(in the rows, 128 means zero)
Each row of numbers belongs to one of the nodes below and depends on some of the facts about them. Some rows are named. Which node is each other row?

Some facts about the nodes:
β: is of sort; η: points at; Σ: belongs to class; κ: uses
bebrus β a; boba β a; bogir β b; botun β b; boza β b; brefin β c; brefinan β b; breskom β a; brigresos β b
briromek β a; brobul β c; brofir β a; broskik β a; brubros β c; brugru β a; brukler β a; bubu β a; bugopar β a
bulefa β c; defir β a; destok β a; didotra β b; digruk β a; dimu β a; dofom β a; dragruk β a; drebron β a
dredan β a; drefak β a; dreplopas β a; drerum β a; dridrom β a; driklil β b; driti β b; drizu β b; droplu β a
duklam β a; dustar β c; famin β b; festustol β c; fibimam β a; fiskal β b; flaskan β a; flastir β a; flavo β a
flelen β b; flelun β a; flenu β a; fligron β a; flosezin β c; fodrumo β a; fofol β c; foro β a; fote β a
fubiklo β a; fudrur β a; gevu β a; gezes β c; gidro β c; giklalu β a; graplok β a; gratil β b; grepen β c
grezuskan β c; griga β a; griplil β a; grirolas β b; grogas β a; gubrol β a; gusos β a; kabriplar β a; kepak β b
kife β a; kikos β a; klati β a; klenikla β a; klesak β a; klise β a; klizik β b; klokleze β b; klokli β a
klopan β a; kludrogri β c; klugrur β a; kubik β c; lemo β b; lidro β a; linil β a; lodragrik β c; lofor β b
lopli β a; lugrom β a; luvu β a; maklor β a; mori β a; munur β a; muski β a; noforul β c; notaram β c
nuga β b; nula β c; nuplu β b; pefes β a; peskonak β a; pezol β b; plabak β a; plakol β a; platripel β a
plidu β a; plifas β a; pliflepak β a; plise β a; plodi β c; plofik β a; plogozon β c; ploner β c; plopon β c
plostim β a; plura β a; pluzis β a; poti β c; puges β a; putris β a; replak β a; resefe β a; restosa β a
riklu β a; rogan β b; ruvile β c; saplek β c; segral β a; sistel β a; skekun β a; skugan β a; sobrudi β a
sople β a; stalok β a; stesen β a; stopar β c; tefli β a; tepos β a; tofegro β b; tolin β b; tragun β a
tremel β a; trenuk β a; trilel β a; triskir β a; troras β a; trutrum β c; tumin β a; tuplupin β c; tuzagel β c
vabo β b; vage β a; vebran β a; vipluk β a; vipu β b; visko β a; vodren β a; zaklo β a; zavar β a
zepil β b; zimim β a; ziske β a; zolik β b; bebrus η drerum; bogir η rogan; breskom η dredan; brobul η luvu; brubros η restosa
brukler η plostim; defir η brukler; dimu η poti; dragruk η klesak; drebron η klizik; dredan η klise; dreplopas η notaram; dridrom η plakol; driklil η bebrus
driti η lidro; droplu η zaklo; dustar η linil; famin η plopon; fibimam η zepil; flavo η dustar; fote η pezol; fubiklo η sistel; fudrur η flavo
gevu η kepak; gezes η brobul; gidro η klokleze; giklalu η gezes; grezuskan η driklil; griga η tuzagel; griplil η plogozon; grirolas η peskonak; grogas η vodren
gubrol η ziske; gusos η dridrom; kepak η munur; kife η griplil; klati η grogas; klenikla η giklalu; klesak η sople; klise η brubros; klizik η replak
klokleze η vabo; klokli η plidu; klugrur η klenikla; kubik η grirolas; lemo η drizu; lidro η putris; linil η gusos; lofor η klugrur; lopli η ruvile
luvu η gidro; maklor η troras; munur η festustol; muski η droplu; notaram η brugru; peskonak η zavar; pezol η griga; plakol η fligron; plidu η boza
plifas η segral; plogozon η riklu; plopon η plabak; plostim η plura; plura η stesen; pluzis η driti; poti η bogir; restosa η klati; riklu η zimim
rogan η lofor; ruvile η zolik; segral η sobrudi; sistel η dimu; skugan η visko; sobrudi η fudrur; sople η fubiklo; stesen η fibimam; troras η vage
tuzagel η famin; vabo η gubrol; vage η kubik; vipluk η plifas; visko η maklor; vodren η muski; zaklo η drebron; zavar η defir; zepil η fote
zolik η vipluk; bebrus Σ 975; boba Σ 777; bogir Σ 333; botun Σ 975; boza Σ 975; brefin Σ 449; brefinan Σ 975; breskom Σ 777
brigresos Σ 975; briromek Σ 975; brobul Σ 975; brofir Σ 975; broskik Σ 404; brubros Σ 975; brugru Σ 404; brukler Σ 449; bubu Σ 333
bugopar Σ 333; bulefa Σ 404; defir Σ 975; destok Σ 975; didotra Σ 975; digruk Σ 777; dimu Σ 404; dofom Σ 333; dragruk Σ 975
drebron Σ 975; dredan Σ 975; drefak Σ 333; dreplopas Σ 777; drerum Σ 404; dridrom Σ 777; driklil Σ 975; driti Σ 333; drizu Σ 975
droplu Σ 165; duklam Σ 449; dustar Σ 777; famin Σ 449; festustol Σ 333; fibimam Σ 777; fiskal Σ 975; flaskan Σ 333; flastir Σ 975
flavo Σ 975; flelen Σ 975; flelun Σ 449; flenu Σ 165; fligron Σ 975; flosezin Σ 333; fodrumo Σ 449; fofol Σ 975; foro Σ 449
fote Σ 975; fubiklo Σ 777; fudrur Σ 333; gevu Σ 777; gezes Σ 165; gidro Σ 404; giklalu Σ 333; graplok Σ 975; gratil Σ 449
grepen Σ 404; grezuskan Σ 333; griga Σ 975; griplil Σ 333; grirolas Σ 975; grogas Σ 975; gubrol Σ 975; gusos Σ 333; kabriplar Σ 975
kepak Σ 975; kife Σ 975; kikos Σ 165; klati Σ 449; klenikla Σ 165; klesak Σ 449; klise Σ 975; klizik Σ 777; klokleze Σ 449
klokli Σ 975; klopan Σ 975; kludrogri Σ 975; klugrur Σ 975; kubik Σ 975; lemo Σ 777; lidro Σ 777; linil Σ 165; lodragrik Σ 975
lofor Σ 165; lopli Σ 333; lugrom Σ 777; luvu Σ 165; maklor Σ 975; mori Σ 777; munur Σ 333; muski Σ 404; noforul Σ 975
notaram Σ 165; nuga Σ 975; nula Σ 777; nuplu Σ 333; pefes Σ 333; peskonak Σ 975; pezol Σ 165; plabak Σ 777; plakol Σ 404
platripel Σ 777; plidu Σ 449; plifas Σ 333; pliflepak Σ 333; plise Σ 449; plodi Σ 975; plofik Σ 777; plogozon Σ 975; ploner Σ 975
plopon Σ 975; plostim Σ 449; plura Σ 975; pluzis Σ 975; poti Σ 975; puges Σ 449; putris Σ 975; replak Σ 975; resefe Σ 777
restosa Σ 975; riklu Σ 777; rogan Σ 975; ruvile Σ 975; saplek Σ 777; segral Σ 975; sistel Σ 333; skekun Σ 975; skugan Σ 777
sobrudi Σ 333; sople Σ 333; stalok Σ 777; stesen Σ 404; stopar Σ 777; tefli Σ 449; tepos Σ 449; tofegro Σ 975; tolin Σ 975
tragun Σ 333; tremel Σ 165; trenuk Σ 333; trilel Σ 333; triskir Σ 975; troras Σ 975; trutrum Σ 975; tumin Σ 975; tuplupin Σ 165
tuzagel Σ 777; vabo Σ 404; vage Σ 975; vebran Σ 404; vipluk Σ 975; vipu Σ 975; visko Σ 975; vodren Σ 333; zaklo Σ 975
zavar Σ 333; zepil Σ 777; zimim Σ 975; ziske Σ 975; zolik Σ 975; bebrus κ putris; boba κ drerum; bogir κ plakol; botun κ kabriplar
boza κ lugrom; brefin κ maklor; brefinan κ dredan; brigresos κ driti; briromek κ foro; brobul κ didotra; broskik κ tremel; bugopar κ luvu; bulefa κ kikos
digruk κ stalok; dimu κ platripel; dofom κ drefak; dragruk κ vage; dredan κ vipu; drefak κ tepos; dreplopas κ kepak; drerum κ dragruk; dridrom κ plostim
drizu κ lodragrik; duklam κ skugan; famin κ nuga; festustol κ zavar; fibimam κ digruk; flaskan κ kubik; flastir κ kife; flelen κ briromek; flenu κ tefli
fligron κ flenu; flosezin κ fudrur; fodrumo κ flastir; fofol κ klise; foro κ plofik; fote κ trutrum; fubiklo κ segral; fudrur κ griga; gevu κ plise
gidro κ ploner; giklalu κ zepil; graplok κ destok; gratil κ brefin; grepen κ stesen; griplil κ plifas; grogas κ klugrur; gubrol κ sistel; gusos κ plidu
kabriplar κ dofom; kepak κ saplek; kife κ sobrudi; klati κ festustol; klenikla κ noforul; klise κ pliflepak; klizik κ flosezin; klokleze κ gratil; klokli κ puges
klopan κ broskik; kludrogri κ nuplu; klugrur κ tofegro; kubik κ zimim; lodragrik κ vodren; lofor κ skekun; lopli κ gezes; lugrom κ tolin; noforul κ restosa
nuga κ grezuskan; nula κ fiskal; nuplu κ brigresos; pefes κ giklalu; peskonak κ graplok; plabak κ kludrogri; plakol κ fofol; platripel κ drizu; plidu κ tuzagel
pliflepak κ bulefa; plodi κ klokleze; plofik κ plodi; plopon κ gevu; plostim κ flelun; plura κ plabak; pluzis κ bubu; poti κ klopan; puges κ flaskan
putris κ vebran; replak κ fodrumo; restosa κ dimu; ruvile κ zolik; saplek κ bogir; segral κ brefinan; skekun κ vipluk; skugan κ bebrus; sobrudi κ flavo
sople κ dreplopas; stalok κ muski; stesen κ tumin; stopar κ ziske; tefli κ nula; tepos κ droplu; tofegro κ mori; tolin κ pefes; tragun κ notaram
trenuk κ tragun; trilel κ linil; triskir κ boza; troras κ fote; tuplupin κ plopon; tuzagel κ poti; vage κ duklam; vipluk κ resefe; vipu κ famin
vodren κ gubrol; zavar κ grepen; zimim κ fligron; ziske κ brofir; zolik κ munur

Some nodes and their rows:
vabo: [112 113  82 113 146 113 137 127 135 132 114 163 145 100 143  99 115 160
 158 133  99 118 137 114 118 111 108  90 121 129 124 162 171 170 140]
sistel: [ 96 116  60  98 167 145 138 130 143 132  80 156 148  87 148 110 122 140
 165 141 100  68 104  84 105 110  87 104 126 136 156 150 162 183 138]
plopon: [107 112 113 147 158 146 121 118 129 128 103 145 142  90 155 124 126 148
 161 133 136 115 133 126 126 118 106  88 137 127 164 164 164 170 130]
griga: [ 96 118  94 132 165 171 123 118 124 130  85 146 146 106 166 125 122 139
 160 126 121 102 121 102 117 113 112 102 125 128 173 146 168 167 135]
lidro: [112 106  91 123 139 129 138 136 129 137  79 146 161  73 140 122 143 122
 158 128 139 110 135 101 119 120 103 102 143 144 137 160 182 169 132]
flelen: [113  86 106 141 144 117 121 131 141 138 121 150 135  81 138 148 138 155
 159 132 162 136 144 151 127 107  97  79 139 119 121 155 177 162 137]
dustar: [113 119 107 133 133 116 125 134 128 124  80 146 149  67 130 106 146 127
 158 138 143 117 138  96 119 119 103 101 157 137 146 168 169 174 130]
gubrol: [ 98 106  79 128 169 161 124 124 136 132  85 140 140  92 158 133 133 145
 167 137 134  93 113 118 114 111  82  93 136 119 157 148 169 172 127]
bogir: [127 121 125 139 138 120 165 117 138 114  77 142 193 103 182 128  99 149
 154  76 102 169 185  85 126 136 152 105 135 162 120 179 106 163 150]
platripel: [108  95  78 113 141 117 127 143 138 149  88 150 149  64 128 130 153 120
 162 143 150  89 121 108 119 113  90  96 146 134 135 148 187 171 140]
plise: [103 112  82 106 153 123 130 131 130 146  90 162 150 101 152 109 122 124
 164 133 112  94 116  89 124 112 115 104 123 126 148 148 163 174 150]
plogozon: [106 114 114 146 159 145 121 117 130 126 101 145 143  88 155 124 127 148
 159 132 137 115 135 123 125 118 106  89 138 127 165 166 165 171 131]
triskir: [118  87  98 143 150 132 129 131 132 140 106 148 147  83 147 152 145 138
 162 125 158 137 138 149 134 110 103  79 140 117 128 161 173 168 132]
festustol: [115 101  98 123 145 104 130 133 140 138 105 171 148  73 135 115 129 138
 159 140 127 103 133 115 126 113 110  86 138 131 147 164 158 180 153]
luvu: [ 98 115  99 122 162 158 131 122 134 126  86 130 153  87 158 141 127 127
 162 128 135  99 121  90 118 116 107 109 130 144 163 158 169 168 123]
flelun: [103 111  83 104 153 123 129 130 130 145  90 161 149  99 151 108 125 123
 164 133 111  94 116  90 126 112 115 104 124 125 147 148 162 174 150]
kludrogri: [104 105 116 140 158 131 117 122 135 134 106 150 138  86 152 136 125 143
 164 136 145 111 129 123 132 114 109  87 139 121 159 159 157 170 139]
klise: [113 129 160 152 150 131 142 109  97 120 135 165 172 121 164 140  95 110
 130  86 132 190 167  98 152 104 206 124  93 140 175 199 194 154 133]
brukler: [116 109  77 124 141 145 136 130 120 142  93 162 159  94 148 103 133 140
 158 129 109 113 131 117 121 118 112  88 128 135 137 150 180 170 142]
flavo: [ 96 125  95 130 163 158 119 121 123 118  76 143 136 107 158 122 128 132
 163 127 130 113 117  94 116 106 104 111 135 110 168 152 158 173 130]

Name these rows:
No name comes twice in this set of rows, the named rows included.
[127  93  85 131 132 120 145 142 131 135  93 141 164  57 129 135 156 129
 158 130 152 127 144 129 123 119  95  85 149 147 114 171 194 170 121] : fubiklo
[ 93  98  95 123 156 130 111 125 147 138 107 147 126  90 144 138 132 152
 163 141 145 100 122 123 117 107  88  91 135 118 148 142 169 164 144] : drizu
[ 91 118  88 126 171 171 121 119 127 130  82 142 143 106 166 122 121 138
 164 130 122  90 113  97 114 112 103 106 126 124 177 144 165 168 135] : maklor
[116  93 118 147 140 119 122 130 136 138 104 144 147  65 140 143 145 136
 161 136 166 123 144 133 134 120 106  83 155 131 142 164 168 168 133] : tuplupin
[123 125 145 127 133  98 149 126 100 126 151 195 171 107 134 136  97  91
 126  98 124 178 159  78 158  92 228 120  81 154 163 203 195 163 156] : pliflepak
[101 116  70  96 161 127 130 129 133 147  91 168 144 110 155  97 116 131
 168 138  95  83 108  90 122 109 109 102 118 118 150 144 157 180 154] : vebran
[ 94 123  95 115 137 141 124 127 133 137  83 147 150  85 140 107 126 139
 156 135 120  87 129  74 107 122 111 110 134 157 159 139 176 158 146] : zepil
[116 125 171 157 144 123 131 109 111 121 126 158 166 111 168 143  96 113
 143  93 140 174 168  96 158 116 199 109 113 142 174 191 149 158 146] : fofol
[104 117  75 113 156 137 138 130 131 133  81 164 157  90 148 108 122 133
 157 129 105  96 122  89 114 111 109 105 125 134 156 156 165 177 146] : munur
[123  83  87 128 128 105 135 146 133 148  96 154 158  58 122 138 160 123
 159 135 166 122 142 131 128 116  97  85 151 136 112 162 191 169 135] : boba
[107 112  86 111 147 121 132 128 140 132 107 151 144  92 140 109 122 153
 160 137 109 107 132 106 114 114  99  94 128 138 130 157 176 168 136] : klokleze
[ 99 123  97 131 154 153 121 126 124 122  72 136 145  91 151 124 137 123
 161 128 140 114 123  87 116 110 105 113 142 125 163 154 167 170 128] : linil
[ 99 105  66 112 163 119 137 132 142 148  75 168 157  81 146  99 132 144
 157 136 112  86 122 112 104 112  75 105 139 115 146 155 179 178 144] : vodren
[123 101  88 134 130 118 138 142 127 133  79 144 160  68 130 124 158 127
 156 128 152 133 145 120 121 118  98  93 154 136 117 166 186 173 126] : dridrom
[102 109  90 135 165 158 125 123 130 130  91 143 144  96 159 133 132 141
 163 128 134 109 122 119 120 112  97  96 133 119 156 152 170 169 130] : bebrus

The same nodes again, as new rows of numbers:
Some nodes and their rows:
gratil: [166 123 139 173 155 134 137 117 102 114 113 185 117 123  95]
restosa: [ 88 108 107 140 131 126 118 208 110 117 126 142 165 124 157]
klizik: [130 100 141 157 145 115 169 164 115 104 141 139 118  96 154]
plidu: [161 108 135 145 144 134 129 117  86 101  96 163 114 115  90]
tremel: [144 129  68 132 147 110 126  94 169 107 138 152 114 134 109]
tragun: [136 112 134 125 113 111 103 119 151 109 137 118 111 131 153]
griga: [135 199 103 113  75 145 108 128 134 130 129 146 191 116 125]
klenikla: [171  80 131 141 193 137 137 141 164  76 110  55 129 116 105]
brofir: [103 154 108 111 116 133 111 135 129 146 129 145 154 164 126]
mori: [132 134 100 127 125 120 113 108 139 116 124 161 124 146 117]
fiskal: [113 171 112 153 142 134  97 148 152 165 134 169 166 167 133]
vage: [ 93 108 112 164 108 117 120 115 102 181 102  92 159 156 132]
vipluk: [106 138 141  93 148 138  94 133  94 166 164 127 140 131 123]
lopli: [137 101 162 111 140 114  90 123 122 126 160  93 100  98 148]
plogozon: [106 146 130 119 122 147 137 158 131 166 120 126 133 126 130]
vipu: [117 148 144 140 136 143 134 149 125 156 139 130 159 141 140]
bugopar: [138  97 153 127 122 112 114 131 133 106 136  88 108 103 153]
trutrum: [102 160 111 116 118 146 123 146 145 175 125 159 136 149 125]
kabriplar: [104 138 131 115 124 135 121 146 112 140 125 117 156 141 132]
pluzis: [105 122 147 114 131 138 137 158  97 136 128  92 155 120 137]

Name these rows:
No name comes twice in this set of rows, the named rows included.
[142  53 127  46  46 178 246  53 162 118 185 153  73 125 116] : bulefa
[163 117 119 166 154 128  96 124 100 102  92 176 120 124  89] : tefli
[168 136  95 153  95 108 118  78 152 101 126 106 133  84 122] : stesen
[144  95 135 146 130 117  81 137 156 114 132 107 123 118 152] : flaskan
[142 140 129 143 115 112 105 110 179 128 150 162 109 149 156] : driti
[ 90 114 134 123 126 125 144 186  90 120 129 109 153 111 155] : replak
[ 70  93 128  34  34 163 247 116  94 116 176 167 122 160 151] : klise
[102 208 205  62 115  47 211  82 108  70 112  61  28 132 160] : sople
[156 133  91 117 161 122 137  99 188  86 119 128 112 163  97] : luvu
[139 120 135 107 162 136 103 118 121 164 157 148  87  96 105] : dustar
[133  77 130 157 144 115 158 171  65  71 105 171 108  88 123] : klati
[118 125 166 145 144 146 144 165 104 151 137  95 159 115 146] : flelen

